How the units are linked:
w143: φ>w199, ξ>w481, ζ>w241
w395: φ>w709, ξ>w680, ζ>w503
w833: φ>w199, ξ>w106, ζ>w83
w700: φ>w206, ξ>w909, ζ>w825
w494: φ>w294, ξ>w483, ζ>w5
w445: φ>w764, ξ>w626, ζ>w445
w607: φ>w902, ξ>w201, ζ>w833
w66: φ>w207, ξ>w781, ζ>w480
w851: φ>w111, ξ>w786, ζ>w224
w111: φ>w485, ξ>w154, ζ>w306
w577: φ>w523, ξ>w1, ζ>w631
w825: φ>w207, ξ>w986, ζ>w503
w724: φ>w607, ξ>w557, ζ>w902
w743: φ>w851, ξ>w413, ζ>w155
w106: φ>w83, ξ>w902, ζ>w125
w786: φ>w306, ξ>w577, ζ>w743
w601: φ>w739, ξ>w287, ζ>w294
w264: φ>w294, ξ>w709, ζ>w601
w480: φ>w84, ξ>w432, ζ>w1
w483: φ>w909, ξ>w143, ζ>w5
w133: φ>w287, ξ>w494, ζ>w801
w136: φ>w703, ξ>w681, ζ>w321
w206: φ>w825, ξ>w801, ζ>w1
w290: φ>w577, ξ>w986, ζ>w523
w557: φ>w201, ξ>w111, ζ>w192
w1: φ>w861, ξ>w207, ζ>w290
w192: φ>w724, ξ>w623, ζ>w607
w481: φ>w445, ξ>w586, ζ>w764
w680: φ>w83, ξ>w199, ζ>w494
w391: φ>w586, ξ>w83, ζ>w631
w485: φ>w306, ξ>w681, ζ>w299
w703: φ>w833, ξ>w299, ζ>w999
w503: φ>w432, ξ>w786, ζ>w66
w801: φ>w801, ξ>w601, ζ>w700
w241: φ>w483, ξ>w764, ζ>w680
w432: φ>w66, ξ>w825, ζ>w207
w999: φ>w623, ξ>w136, ζ>w557
w986: φ>w395, ξ>w739, ζ>w709
w631: φ>w136, ξ>w485, ζ>w623
w626: φ>w56, ξ>w300, ζ>w481
w321: φ>w999, ξ>w631, ζ>w623
w83: φ>w125, ξ>w902, ζ>w300
w306: φ>w299, ξ>w699, ζ>w631
w902: φ>w833, ξ>w192, ζ>w106
w125: φ>w300, ξ>w833, ζ>w391
w56: φ>w481, ξ>w391, ζ>w445
w199: φ>w241, ξ>w445, ζ>w483
w764: φ>w143, ξ>w56, ζ>w199
w201: φ>w192, ξ>w999, ζ>w724
w781: φ>w503, ξ>w700, ζ>w432
w299: φ>w631, ξ>w111, ζ>w136
w586: φ>w626, ξ>w626, ζ>w56
w294: φ>w601, ξ>w133, ζ>w739
w5: φ>w494, ξ>w241, ζ>w483
w84: φ>w1, ξ>w66, ζ>w861
w523: φ>w413, ξ>w861, ζ>w786
w407: φ>w743, ξ>w825, ζ>w851
w300: φ>w391, ξ>w106, ζ>w586
w224: φ>w154, ξ>w743, ζ>w681
w909: φ>w801, ξ>w294, ζ>w986
w739: φ>w909, ξ>w264, ζ>w801
w623: φ>w83, ξ>w999, ζ>w201
w709: φ>w133, ξ>w5, ζ>w287
w699: φ>w111, ξ>w224, ζ>w485
w207: φ>w480, ξ>w503, ζ>w601
w681: φ>w699, ξ>w155, ζ>w111
w413: φ>w786, ξ>w290, ζ>w407
w287: φ>w264, ξ>w143, ζ>w601
w155: φ>w224, ξ>w407, ζ>w407
w154: φ>w681, ξ>w851, ζ>w699
w861: φ>w290, ξ>w700, ζ>w577

In the rows, 491 stands for zero.

The rows follow the links: the fewer symbols apart two units are, the more alike their rows tend to be.

Each row is also shifted at random along 2 hidden directions that mean nothing.

Name the unit of each row.
[ 665  550  409  483  547  442  677  503  522  666  497  552  546  464  457  560  432  391  338  463  549  552  371  503  440  527  527  484  599  466  436  456  515  418  583  399  476  556  443  541  487  531  393  556  600]: w294
[ 514  536  553  381  502  626  441  438  517  427  446  437  359  495  573  390  448  599  544  496  503  469  452  467  497  536  385  420  398  542  622  409  435  627  394  497  394  502  483  513  454  507  514  516  426]: w154
[ 729  461  472  488  520  462  435  363  598  520  402  352  400  393  491  430  519  520  446  490  531  391  549  438  566  585  417  538  467  554  582  444  425  522  398  540  494  420  449  581  470  547  363  549  532]: w407
[ 171  555  427  406  574  483  690  509  522  583  484  552  632  507  523  476  473  412  400  479  509  628  368  506  443  488  400  480  602  582  444  446  455  447  548  419  412  635  487  541  413  459  421  503  542]: w601
[ 310  546  416  418  581  425  636  484  574  629  483  505  656  469  425  505  491  420  395  498  535  572  434  502  485  479  414  482  594  508  403  515  424  428  486  413  506  566  439  488  436  472  417  507  589]: w709
[ 362  554  420  435  593  399  583  486  599  600  459  467  638  433  391  514  547  376  406  517  523  565  481  482  495  457  416  503  601  547  366  567  436  403  490  485  543  548  413  490  452  482  400  490  605]: w801
[ 477  495  459  572  540  432  516  483  482  507  486  459  539  460  427  467  611  347  449  545  460  605  498  432  465  434  528  489  593  612  364  504  522  433  541  677  515  565  427  467  493  544  487  437  630]: w66
[ 413  559  574  356  477  661  424  479  459  377  468  497  340  548  618  407  419  595  601  487  478  491  401  454  458  494  426  397  397  554  591  410  498  632  456  495  321  570  516  501  464  499  578  510  389]: w111
[ 220  490  485  525  574  569  692  521  365  489  513  612  572  565  628  391  529  366  425  514  423  699  340  475  383  519  501  474  594  693  516  327  590  483  688  581  289  710  558  599  454  522  475  439  519]: w207
[ 351  467  466  541  558  423  530  442  513  488  433  440  556  434  491  416  628  373  441  527  469  555  521  434  497  511  446  537  584  679  460  464  491  438  526  640  449  544  482  577  448  547  382  448  565]: w861
[ 274  466  492  444  582  465  454  363  608  456  364  358  517  427  527  381  587  501  483  497  504  451  600  444  577  564  319  538  502  670  589  475  362  514  376  557  464  453  490  580  407  499  360  480  479]: w413
[ 605  480  458  599  522  470  542  514  437  531  506  498  504  465  456  470  574  342  418  539  464  604  452  437  431  463  589  502  581  586  405  454  585  434  605  662  459  597  440  519  519  574  476  463  625]: w480
[ 446  384  541  581  491  505  426  397  454  537  517  491  541  539  432  529  486  598  495  519  489  554  548  547  527  491  549  448  375  316  549  461  397  573  375  436  582  428  444  394  524  505  601  480  529]: w445
[ 452  494  510  415  532  513  418  356  592  447  394  359  434  443  525  397  523  567  498  490  520  414  553  449  561  553  337  492  427  595  615  452  362  572  357  515  462  448  468  558  431  503  431  521  462]: w155
[ 714  412  500  559  352  517  521  585  340  464  554  608  386  537  616  572  376  539  526  392  486  359  468  541  442  564  634  577  463  384  587  433  667  474  644  350  431  414  643  574  564  482  459  528  336]: w833
[ 234  561  583  379  450  673  445  582  408  326  521  549  394  608  622  397  436  577  638  491  434  537  404  474  424  440  454  413  410  536  551  452  543  590  503  509  338  587  572  457  479  442  652  457  331]: w631
[ 456  522  398  475  575  420  618  491  564  599  464  482  597  436  444  494  536  372  371  510  513  570  452  487  483  503  442  509  626  564  420  501  464  424  527  499  506  554  444  533  438  508  394  508  611]: w986
[ 530  513  509  473  365  528  486  636  383  377  551  601  394  543  604  530  407  511  567  421  457  392  452  500  435  476  566  527  493  471  508  508  649  469  622  414  416  495  632  532  517  432  515  488  320]: w201
[ 781  517  494  416  503  450  300  379  653  484  390  287  366  375  380  460  538  560  523  514  532  358  595  440  597  488  395  490  397  485  502  570  370  564  289  560  596  360  388  457  472  528  460  522  539]: w224
[ 124  539  436  464  605  419  557  468  573  495  449  443  652  465  447  435  639  342  449  552  460  594  530  459  524  447  374  496  613  674  378  547  404  408  483  624  506  578  457  496  407  473  446  416  578]: w206
[ 607  412  505  584  481  484  495  426  459  624  538  520  549  518  412  578  419  571  440  497  521  548  490  562  498  502  602  438  423  247  519  467  425  538  433  359  584  432  419  409  559  531  559  530  554]: w199
[ 462  569  567  406  435  640  441  595  405  358  529  566  344  581  571  453  411  552  614  487  450  501  385  467  401  434  519  419  413  488  512  481  590  565  518  489  381  557  542  444  524  452  630  477  378]: w136
[ 712  553  559  420  457  649  424  503  464  438  484  495  274  523  553  418  421  566  559  507  501  487  393  446  439  473  506  411  393  478  578  402  554  622  472  529  386  533  462  475  527  524  596  520  453]: w306

Start, symbols taken left to right, then the unit you end at.
Answer with the unit's name.
[ 504  469  495  417  546  483  420  358  598  479  404  364  429  431  508  414  537  548  482  494  507  408  580  452  583  561  350  517  455  593  599  466  381  548  360  528  482  415  467  568  420  513  404  518  477]
ζ ξ ξ -> w825
[ 363  497  451  518  567  458  581  473  496  533  449  486  568  462  479  427  576  354  417  535  489  618  458  445  462  494  477  516  601  651  432  445  518  439  559  618  430  591  461  550  468  539  415  461  598]
ξ φ ζ ξ -> w786
[ 272  494  475  525  567  506  597  498  451  498  481  523  564  512  527  417  585  360  448  548  440  652  429  451  443  477  481  482  580  663  466  415  533  471  577  634  388  639  484  533  479  520  478  445  562]
ξ φ φ ζ -> w136
[ 810  485  509  466  503  567  462  398  520  513  437  416  311  445  569  428  443  546  471  475  526  415  455  453  494  587  458  495  443  529  649  372  487  591  453  523  404  451  466  588  489  565  426  566  493]
ξ φ ξ -> w699
[ 636  545  532  454  366  578  478  650  371  381  553  604  343  556  601  510  381  521  580  440  469  440  399  491  400  457  597  470  471  448  502  481  662  501  624  437  402  538  596  494  538  463  587  483  360]
φ ζ ζ -> w724
[ 536  540  514  446  371  487  398  618  445  345  522  539  398  516  525  521  446  529  616  438  461  358  510  493  488  435  519  531  468  470  442  606  585  447  540  457  491  441  584  469  512  417  521  462  346]
φ ζ φ -> w607
[ 375  479  514  463  558  518  486  369  526  449  413  397  454  472  600  375  553  506  472  491  476  481  512  445  520  579  340  501  497  682  631  371  420  555  448  580  368  516  504  601  412  520  401  501  455]
ξ ξ φ -> w861
[ 419  452  480  530  569  537  607  402  455  479  447  498  480  501  640  368  527  441  424  484  467  529  463  470  472  614  414  556  545  701  668  305  516  509  555  561  313  554  561  689  428  540  352  494  482]
φ ξ ζ -> w523
[  74  534  467  403  609  561  746  512  476  592  517  611  671  586  569  471  400  478  395  470  492  669  346  559  422  520  394  442  554  493  548  384  412  506  537  321  371  648  514  532  421  451  470  515  478]
φ ζ ζ -> w801
[ 648  576  531  392  452  572  335  536  509  399  499  450  339  488  426  472  479  555  613  531  494  441  491  454  483  404  496  429  392  455  442  577  499  556  409  559  531  462  444  363  528  485  630  466  465]
ζ ξ -> w681
[ 274  511  495  437  397  414  383  589  513  342  500  493  523  486  470  536  516  517  626  440  459  339  603  496  555  424  453  554  476  501  407  670  500  399  465  443  574  385  600  454  460  377  485  440  326]
φ φ ζ -> w83
[ 952  541  529  498  360  582  438  634  359  430  563  599  254  529  534  542  375  517  557  465  479  430  384  475  397  457  673  457  441  380  466  466  705  503  620  491  415  515  520  472  600  513  588  520  449]
ξ ξ ξ ξ -> w155
[ 635  382  507  601  362  509  505  531  367  471  552  581  442  529  617  562  397  564  508  409  476  393  516  552  474  579  612  574  448  371  608  435  595  478  608  351  457  401  628  570  533  484  468  520  339]
ξ ξ -> w106
[ 244  450  486  504  569  531  548  420  470  429  437  461  507  484  599  341  575  410  456  509  451  568  488  436  465  568  399  525  548  758  577  370  494  491  531  634  330  585  549  635  420  526  387  465  497]
ξ ξ φ -> w480
[ 733  453  464  568  520  439  500  430  541  686  521  471  550  474  318  606  452  528  393  523  550  525  498  543  508  483  575  446  457  237  461  512  412  513  410  382  665  409  361  383  560  529  530  538  650]
φ ζ ξ -> w241
[ 578  575  556  373  481  584  340  495  530  397  466  429  356  496  465  440  478  582  591  524  487  450  483  452  507  423  430  401  376  483  497  536  446  591  385  569  500  489  427  392  501  479  614  494  480]
φ φ -> w299
[ 461  498  430  526  559  462  632  499  483  573  482  522  555  482  500  462  538  345  383  515  494  606  427  464  438  497  503  512  615  614  433  440  558  428  590  576  420  601  463  568  468  534  394  486  607]
ζ φ φ -> w480
[ 137  508  435  456  603  503  709  497  458  562  508  603  672  533  548  456  499  391  387  507  479  667  376  530  428  520  408  466  589  600  502  394  466  440  586  445  383  668  521  558  405  479  432  480  536]
ξ ζ -> w494
[ 475  391  538  598  496  610  579  425  364  586  559  593  526  589  535  505  393  604  450  489  493  606  415  567  425  546  596  430  403  309  632  311  498  604  496  375  442  507  488  477  556  535  589  520  502]
ξ ξ ξ φ -> w125
